Here is a tiny trained network, its code and every weight. The questions are about switching its units off for an input and a class, where a switched-off unit gives its printed mean instead of its output.

import numpy as np


def w(rows, s, z=0):
    codes = np.array(rows[::2]) - 128.0
    scale = np.full(codes.shape[1], s)
    scale[-1] = z or s
    return codes * scale


def f(y):
    return np.maximum(y, 0)


def log_softmax(a):
    a = a - a.max(-1, keepdims=True)
    return a - np.log(np.exp(a).sum(-1, keepdims=True))


def net(x, mask):
    res = np.array(x, float).reshape(1, 8) / 4 @ E
    y = f(res @ A[0][:, :-1].T + A[0][:, -1])
    res = res + np.where(mask, y, B[0][:, -1]) @ B[0][:, :-1]
    return log_softmax(res[-1] @ U[:, :-1].T + U[:, -1])


A, B = {}, {}
E = w([
[67,135,182,57,160,246,111,175],'x0',
[136,148,121,116,113,136,150,132],'x1',
[212,20,249,146,79,146,94,168],'x2',
[115,79,180,166,193,169,135,113],'x3',
[172,43,120,65,235,139,184,114],'x4',
[123,2,79,177,83,88,165,128],'x5',
[52,67,191,76,139,159,166,114],'x6',
[115,209,216,170,195,151,14,199],'x7',
],0.006)
A[0] = w([
[85,133,75,44,148,131,199,93,159],'N1',
[53,194,136,155,141,115,117,103,188],'N2',
[125,222,129,137,129,104,115,133,109],'N3',
[119,43,127,131,150,102,188,73,252],'N4',
[190,206,124,96,169,116,125,108,141],'N5',
[168,138,72,167,65,65,121,109,94],'N6',
[156,132,53,142,83,90,121,96,85],'N7',
[148,31,143,101,74,127,137,152,103],'N8',
[101,113,254,97,139,204,94,135,131],'N9',
[157,150,158,173,28,107,137,100,129],'N10',
[206,103,224,175,159,118,69,189,197],'N11',
[54,139,97,113,116,155,167,159,114],'N12',
[62,203,145,163,144,132,72,160,126],'N13',
],0.0086,0.0036)
B[0] = w([
[220,110,62,143,159,212,118,54,235],'N1',
[159,104,72,164,146,126,97,95,205],'N2',
[130,62,54,161,200,85,143,148,196],'N3',
[175,77,29,199,173,100,90,124,254],'N4',
[191,54,94,186,177,129,65,56,196],'N5',
[55,157,197,57,78,108,178,163,219],'N6',
[90,173,183,73,69,150,135,144,201],'N7',
[119,55,84,162,144,84,41,151,210],'N8',
[160,211,101,61,42,210,240,119,238],'N9',
[70,103,173,78,145,67,113,176,206],'N10',
[161,198,2,147,133,254,153,58,254],'N11',
[141,144,32,114,140,158,127,57,173],'N12',
[185,81,90,176,183,113,83,110,213],'N13',
],0.0069,0.0078)
U = w([
[17,96,231,102,73,2,120,186,14],'0',
[112,213,135,60,78,200,199,84,80],'1',
[173,39,85,219,229,103,72,69,251],'2',
],0.0067,0.0017)

Each question gives the input, the list of numbers given to net, and the class t.
The units are the neurons (one row each of A and B). Each row of codes is followed by its name. A weight is (code - 128) times the scale printed after its matrix; where a second scale follows, it is the last column's (A, B and U).
mask holds one flag per neuron, in row order. A switched-off neuron (its flag False) gives its mean, the last column of its row in B, instead of its output. The means were averaged over made-up inputs and are rounded, as every weight is.
A unit's drop is (log p(t) with every unit on - log p(t) with that unit switched off) / (log p(t) with every unit on - log p(t) with every unit switched off).
The circuit of an input: a set's keep is (log p(t) with only the set's units on - log p(t) with every unit switched off) / (log p(t) with every unit on - log p(t) with every unit switched off). Starting from the 12 units with the biggest drops (on a tie, the unit counted first), units are removed one at a time, each time the one whose removal leaves the highest keep (on an exact tie, the one counted first), for as long as the keep stays at least 0.8.
units of the circuit, in order: the units of the circuit, biggest drop first
top k neurons: the k neurons with the biggest drops, biggest first
drop when u is switched off: that unit's drop, to one decimal
input [4,-1,0,4,-8,2,0,8], class 1: units of the circuit, in order	(N9)
input [-7,2,-2,-7,3,2,-4,-5], class 0: units of the circuit, in order	(N6; N11)
input [-2,5,-1,4,-6,0,3,-2], class 0: units of the circuit, in order	(N11; N1; N5)
input [-1,7,-5,5,-7,-2,-8,-5], class 0: top 2 neurons	(N6; N11)
input [7,8,-6,-2,8,-1,8,-4], class 2: top 4 neurons	(N4; N1; N6; N7)
input [-6,-8,-8,-4,3,3,1,-8], class 1: top 2 neurons	(N7; N6)
input [1,-6,-5,-4,-3,-4,5,-5], class 2: top 2 neurons	(N9; N6)
input [4,-8,-5,3,-8,-8,6,1], class 2: top 3 neurons	(N13; N2; N3)
input [-8,-1,7,-5,2,-5,-7,-4], class 1: top 3 neurons	(N11; N6; N7)
input [-5,-1,1,-3,-4,-4,7,-1], class 0: top 2 neurons	(N11; N1)
input [-2,7,-2,-8,-8,-6,-7,3], class 2: drop when N8 is switched off	0.0
input [2,-8,4,3,-6,6,-2,-3], class 0: drop when N4 is switched off	-0.1
input [-7,1,7,2,4,-7,7,3], class 1: drop when N9 is switched off	0.3
input [3,7,-5,6,-5,-3,4,-8], class 2: top neuron	(N9)
